Below is a small trained network, with its code and all its weights. Each question gives an input and a target symbol and asks what happens when units are switched off, that is, made to give their printed mean instead of their output.

import numpy as np


def w(rows, s, z=0):
    codes = np.array(rows[::2]) - 128.0
    scale = np.full(codes.shape[1], s)
    scale[-1] = z or s
    return codes * scale


def f(y):
    return y / 2 * (1 + np.tanh(0.7978845608 * (y + 0.044715 * y**3)))


def softmax(a):
    e = np.exp(a - a.max(-1, keepdims=True))
    return e / e.sum(-1, keepdims=True)


def log_softmax(a):
    a = a - a.max(-1, keepdims=True)
    return a - np.log(np.exp(a).sum(-1, keepdims=True))


def net(x, mask):
    ids = ['ΞΠβελμσ'.index(c) for c in x.split()]
    T = len(ids)
    res = E[ids] + P[:T]
    u = 0
    for l in range(2):
        q, k, v = (res @ M[l].T for M in (Q, K, V))
        z = softmax(np.where(np.tri(T) > 0, q @ k.T / 3**0.5, -1e9)) @ v
        res = res + np.where(mask[u], z, O[l][:, -1]) @ O[l][:, :-1]
        u += 1
        y = f(res @ A[l][:, :-1].T + A[l][:, -1])
        res = res + np.where(mask[u : u + 8], y, B[l][:, -1]) @ B[l][:, :-1]
        u += 8
    return log_softmax(res[-1] @ U[:, :-1].T + U[:, -1])


Q, K, V, O, A, B = {}, {}, {}, {}, {}, {}
E = w([
[202,227,108,66,226],'Ξ',
[254,157,58,119,178],'Π',
[155,157,85,71,140],'β',
[227,89,65,118,80],'ε',
[105,212,216,62,147],'λ',
[126,119,166,87,48],'μ',
[236,114,203,168,87],'σ',
],0.0067)
P = w([
[75,87,115,75,215],'0',
[168,34,150,2,84],'1',
[157,151,138,43,67],'2',
[49,105,122,141,167],'3',
[143,217,150,118,31],'4',
[111,93,147,90,61],'5',
[55,123,104,136,167],'6',
[129,47,239,86,130],'7',
],0.0091)
Q[0] = w([
[138,191,112,95,49],'0.h0',
[97,122,68,120,139],'0.h0',
[136,35,134,4,172],'0.h0',
],0.033)
K[0] = w([
[125,38,218,124,121],'0.h0',
[92,97,61,108,124],'0.h0',
[62,193,95,251,78],'0.h0',
],0.032)
V[0] = w([
[137,171,159,64,190],'0.h0',
[36,111,16,52,40],'0.h0',
[194,106,2,149,136],'0.h0',
],0.016)
O[0] = w([
[68,134,152,164,123,254],'0.h0',
[95,2,144,57,164,125],'0.h0',
[196,107,194,162,194,110],'0.h0',
],0.015,0.0057)
A[0] = w([
[122,53,79,221,189,2],'0.n0',
[196,156,163,18,91,52],'0.n1',
[187,118,206,76,142,153],'0.n2',
[75,113,48,207,247,20],'0.n3',
[115,118,129,114,101,99],'0.n4',
[180,169,127,59,55,67],'0.n5',
[219,124,150,92,66,136],'0.n6',
[159,148,156,124,124,146],'0.n7',
],0.012,0.0053)
B[0] = w([
[207,88,184,188,68,157],'0.n0',
[242,117,128,121,242,194],'0.n1',
[88,143,52,150,138,253],'0.n2',
[214,163,89,4,172,176],'0.n3',
[157,101,134,147,163,154],'0.n4',
[205,42,148,99,108,229],'0.n5',
[127,218,134,83,220,210],'0.n6',
[154,136,108,168,144,172],'0.n7',
],0.015,0.0058)
Q[1] = w([
[251,152,138,161,92],'1.h0',
[182,133,96,139,134],'1.h0',
[115,157,114,88,189],'1.h0',
],0.023)
K[1] = w([
[178,150,103,254,254],'1.h0',
[172,114,83,156,207],'1.h0',
[182,79,198,18,113],'1.h0',
],0.015)
V[1] = w([
[147,216,145,102,52],'1.h0',
[79,226,230,106,254],'1.h0',
[104,192,89,127,113],'1.h0',
],0.004)
O[1] = w([
[168,107,59,88,167,69],'1.h0',
[25,204,2,102,112,254],'1.h0',
[81,180,145,62,118,96],'1.h0',
],0.0026,0.0032)
A[1] = w([
[169,156,161,65,31,55],'1.n0',
[133,70,144,38,54,141],'1.n1',
[174,58,171,119,73,43],'1.n2',
[100,152,170,189,60,42],'1.n3',
[95,90,80,84,168,3],'1.n4',
[51,116,197,202,117,142],'1.n5',
[84,117,125,100,43,73],'1.n6',
[9,129,118,133,157,96],'1.n7',
],0.011,0.005)
B[1] = w([
[163,64,102,163,225,207],'1.n0',
[162,167,236,188,122,254],'1.n1',
[85,146,49,75,137,181],'1.n2',
[81,98,76,89,19,171],'1.n3',
[84,168,207,63,30,219],'1.n4',
[149,243,128,78,41,210],'1.n5',
[101,181,249,191,178,200],'1.n6',
[203,50,20,201,222,237],'1.n7',
],0.013,0.0064)
U = w([
[141,206,91,136,65,188],'Ξ',
[91,216,77,168,181,112],'Π',
[92,62,96,119,122,253],'β',
[88,253,109,55,184,88],'ε',
[136,177,165,176,129,98],'λ',
[142,131,171,61,94,120],'μ',
[253,178,122,124,115,68],'σ',
],0.0055,0.0058)

Each question gives the input, a string of symbols that net reads in full, and the target symbol t.
The units are the heads (3 rows each of Q, K, V and O) and the neurons (one row each of A and B). Each row of codes is followed by its name. A weight is (code - 128) times the scale printed after its matrix; where a second scale follows, it is the last column's (O, A, B and U).
mask holds one flag per unit, layer by layer, with each layer's heads first. A switched-off unit (its flag False) gives its mean, the last column of its rows in O or B, instead of its output. The means were averaged over made-up inputs and are rounded, as every weight is.
A unit's drop is (log p(t) with every unit on - log p(t) with that unit switched off) / (log p(t) with every unit on - log p(t) with every unit switched off).
The circuit of an input: a set's keep is (log p(t) with only the set's units on - log p(t) with every unit switched off) / (log p(t) with every unit on - log p(t) with every unit switched off). Starting from the 12 units with the biggest drops (on a tie, the unit counted first), units are removed one at a time, each time the one whose removal leaves the highest keep (on an exact tie, the one counted first), for as long as the keep stays at least 0.8.
circuit, biggest first: the units of the circuit, biggest drop first
most important unit: the unit with the biggest drop
top k neurons: the k neurons with the biggest drops, biggest first
top k neurons in layer l: the k neurons of layer l with the biggest drops, biggest first
input Ξ Ξ σ σ Π ε, target σ: circuit, biggest first	0.h0, 0.n5
input ε σ σ λ, target Π: circuit, biggest first	1.n7, 0.n5, 0.h0
input σ Ξ μ ε ε μ σ λ, target ε: top 3 neurons	0.n1, 1.n4, 0.n6
input Ξ μ σ μ Π, target μ: circuit, biggest first	0.h0, 1.n4
input σ Π Ξ ε, target β: circuit, biggest first	0.h0, 0.n2, 1.n1
input σ σ β, target σ: circuit, biggest first	0.n5, 0.h0
input σ β ε μ λ β σ σ, target λ: top 3 neurons in layer 1	1.n1, 1.n6, 1.n0
input σ ε σ μ β, target ε: top 4 neurons in layer 0	0.n1, 0.n6, 0.n2, 0.n5
input Ξ Π Π Π β, target Π: top 4 neurons	0.n2, 0.n5, 0.n3, 1.n7
input μ Ξ σ Π Π Ξ Π Π, target Π: top 4 neurons	0.n2, 0.n5, 0.n3, 0.n6
input ε Π μ μ, target λ: top 4 neurons	1.n1, 0.n1, 1.n6, 0.n6
input Ξ σ Π ε ε σ μ σ, target ε: circuit, biggest first	0.h0, 0.n6, 1.n4, 0.n2
input ε Ξ σ β σ Ξ β μ, target σ: circuit, biggest first	0.h0, 0.n5
input Ξ λ ε Π σ μ μ, target λ: top 2 neurons	0.n1, 1.n1
input σ μ σ σ μ β, target σ: circuit, biggest first	0.h0, 0.n5, 1.n1
input Π λ β, target λ: top 2 neurons	1.n1, 1.n6
input λ Ξ σ σ μ, target Ξ: top 2 neurons	1.n5, 1.n3
input Π Π λ σ, target Ξ: most important unit	1.n5
input β Ξ β Π β ε, target ε: top 4 neurons in layer 0	0.n6, 0.n5, 0.n1, 0.n2
input Ξ ε ε, target ε: top 2 neurons in layer 0	0.n6, 0.n1
input σ ε ε σ, target β: top 3 neurons in layer 0	0.n2, 0.n6, 0.n7
input λ β Ξ μ Ξ, target β: top 3 neurons in layer 0	0.n2, 0.n3, 0.n5
input ε Ξ λ σ Π σ Π Π, target Π: top 2 neurons	0.n2, 0.n3
